Below is a small trained network, with its code and all its weights. Each question gives an input and a target symbol and asks what happens when units are switched off, that is, made to give their printed mean instead of their output.

import numpy as np


def w(rows, s, z=0):
    codes = np.array(rows[::2]) - 128.0
    scale = np.full(codes.shape[1], s)
    scale[-1] = z or s
    return codes * scale


def f(y):
    return y / 2 * (1 + np.tanh(0.7978845608 * (y + 0.044715 * y**3)))


def softmax(a):
    e = np.exp(a - a.max(-1, keepdims=True))
    return e / e.sum(-1, keepdims=True)


def log_softmax(a):
    a = a - a.max(-1, keepdims=True)
    return a - np.log(np.exp(a).sum(-1, keepdims=True))


def net(x, mask):
    ids = ['ΓΘΞΨβδεζηλπτ'.index(c) for c in x.split()]
    T = len(ids)
    res = E[ids] + P[:T]
    u = 0
    for l in range(2):
        q, k, v = (res @ M[l].T for M in (Q, K, V))
        z = softmax(np.where(np.tri(T) > 0, q @ k.T / 3**0.5, -1e9)) @ v
        res = res + np.where(mask[u], z, O[l][:, -1]) @ O[l][:, :-1]
        u += 1
        y = f(res @ A[l][:, :-1].T + A[l][:, -1])
        res = res + np.where(mask[u : u + 4], y, B[l][:, -1]) @ B[l][:, :-1]
        u += 4
    return log_softmax(res[-1] @ U[:, :-1].T + U[:, -1])


Q, K, V, O, A, B = {}, {}, {}, {}, {}, {}
E = w([
[106,2,71],'Γ',
[127,207,129],'Θ',
[48,107,109],'Ξ',
[82,129,46],'Ψ',
[146,111,247],'β',
[98,16,175],'δ',
[182,126,173],'ε',
[45,201,184],'ζ',
[40,162,120],'η',
[99,105,41],'λ',
[158,121,137],'π',
[192,130,63],'τ',
],0.021)
P = w([
[87,123,83],'0',
[104,108,53],'1',
[123,91,27],'2',
[134,79,18],'3',
[131,75,9],'4',
[143,72,4],'5',
[139,66,2],'6',
],0.0035)
Q[0] = w([
[184,153,5],'L0H1',
[192,6,216],'L0H1',
[121,149,64],'L0H1',
],0.017)
K[0] = w([
[214,169,89],'L0H1',
[123,4,181],'L0H1',
[160,151,86],'L0H1',
],0.019)
V[0] = w([
[233,185,123],'L0H1',
[130,3,192],'L0H1',
[135,190,171],'L0H1',
],0.0041)
O[0] = w([
[210,116,18,7],'L0H1',
[185,31,245,96],'L0H1',
[104,99,4,55],'L0H1',
],0.0034,0.0016)
A[0] = w([
[246,205,19,82],'L0N1',
[184,69,247,22],'L0N2',
[116,41,2,234],'L0N3',
[138,18,246,1],'L0N4',
],0.0057,0.0024)
B[0] = w([
[189,2,128,165],'L0N1',
[99,180,93,175],'L0N2',
[153,113,207,255],'L0N3',
[129,60,14,189],'L0N4',
],0.0081,0.0062)
Q[1] = w([
[166,251,166],'L1H1',
[128,107,123],'L1H1',
[239,89,175],'L1H1',
],0.019)
K[1] = w([
[87,244,166],'L1H1',
[138,126,121],'L1H1',
[253,236,54],'L1H1',
],0.014)
V[1] = w([
[116,115,254],'L1H1',
[141,85,145],'L1H1',
[185,109,236],'L1H1',
],0.0062)
O[1] = w([
[48,170,213,62],'L1H1',
[206,2,122,251],'L1H1',
[215,80,205,30],'L1H1',
],0.0042,0.0019)
A[1] = w([
[250,110,88,73],'L1N1',
[75,77,209,151],'L1N2',
[219,250,143,254],'L1N3',
[160,151,64,186],'L1N4',
],0.012,0.004)
B[1] = w([
[45,182,149,254],'L1N1',
[250,191,123,237],'L1N2',
[48,8,162,181],'L1N3',
[51,90,173,197],'L1N4',
],0.012,0.0045)
U = w([
[162,98,194,194],'Γ',
[73,103,47,129],'Θ',
[129,162,191,215],'Ξ',
[118,191,14,203],'Ψ',
[173,102,61,62],'β',
[106,104,7,163],'δ',
[107,77,180,72],'ε',
[81,166,143,144],'ζ',
[85,223,82,28],'η',
[160,169,85,254],'λ',
[156,61,144,64],'π',
[81,105,164,71],'τ',
],0.014,0.0059)

Each question gives the input, a string of symbols that net reads in full, and the target symbol t.
The units are the heads (3 rows each of Q, K, V and O) and the neurons (one row each of A and B). Each row of codes is followed by its name. A weight is (code - 128) times the scale printed after its matrix; where a second scale follows, it is the last column's (O, A, B and U).
mask holds one flag per unit, layer by layer, with each layer's heads first. A switched-off unit (its flag False) gives its mean, the last column of its rows in O or B, instead of its output. The means were averaged over made-up inputs and are rounded, as every weight is.
A unit's drop is (log p(t) with every unit on - log p(t) with that unit switched off) / (log p(t) with every unit on - log p(t) with every unit switched off).
The circuit of an input: a set's keep is (log p(t) with only the set's units on - log p(t) with every unit switched off) / (log p(t) with every unit on - log p(t) with every unit switched off). Starting from all 10 units, units are removed one at a time, each time the one whose removal leaves the highest keep (on an exact tie, the one counted first), for as long as the keep stays at least 0.8.
circuit, biggest first: the units of the circuit, biggest drop first
most important unit: the unit with the biggest drop
top k neurons: the k neurons with the biggest drops, biggest first
k most important neurons of layer l: the k neurons of layer l with the biggest drops, biggest first
drop when u is switched off: that unit's drop, to one decimal
input ζ λ β Γ, target Γ: circuit, biggest first	[L0N3; L1N2]
input Ψ π Ψ Θ, target Θ: top 3 neurons	[L0N3; L1N3; L1N2]
input Θ Ψ Θ π Ψ ε, target τ: circuit, biggest first	[L1N3; L1N1; L1N2; L0H1]
input π ε Θ, target τ: 2 most important neurons of layer 1	[L1N3; L1N4]
input η Ψ τ ε, target τ: circuit, biggest first	[L1N1; L1N3; L1N2; L1H1]
input η Γ Θ, target Θ: top 4 neurons	[L0N3; L1N3; L1N2; L0N1]
input Γ Ξ Ξ Ξ, target λ: top 3 neurons	[L1N2; L1N4; L1N3]
input τ λ Ψ η, target η: most important unit	L0N4
input Ψ Ψ η, target η: top 4 neurons	[L0N4; L0N1; L1N3; L0N3]
input Ψ π ε, target ε: top 2 neurons	[L1N3; L1N2]
input η ζ ζ ζ δ, target β: drop when L0N4 is switched off	0.6
input Θ Ψ Ψ δ, target δ: drop when L0H1 is switched off	0.4
input Ξ π ζ π Γ τ, target ζ: drop when L0N4 is switched off	0.0
input Ψ τ Ξ Ψ Ξ Ξ δ, target δ: drop when L0N3 is switched off	0.2
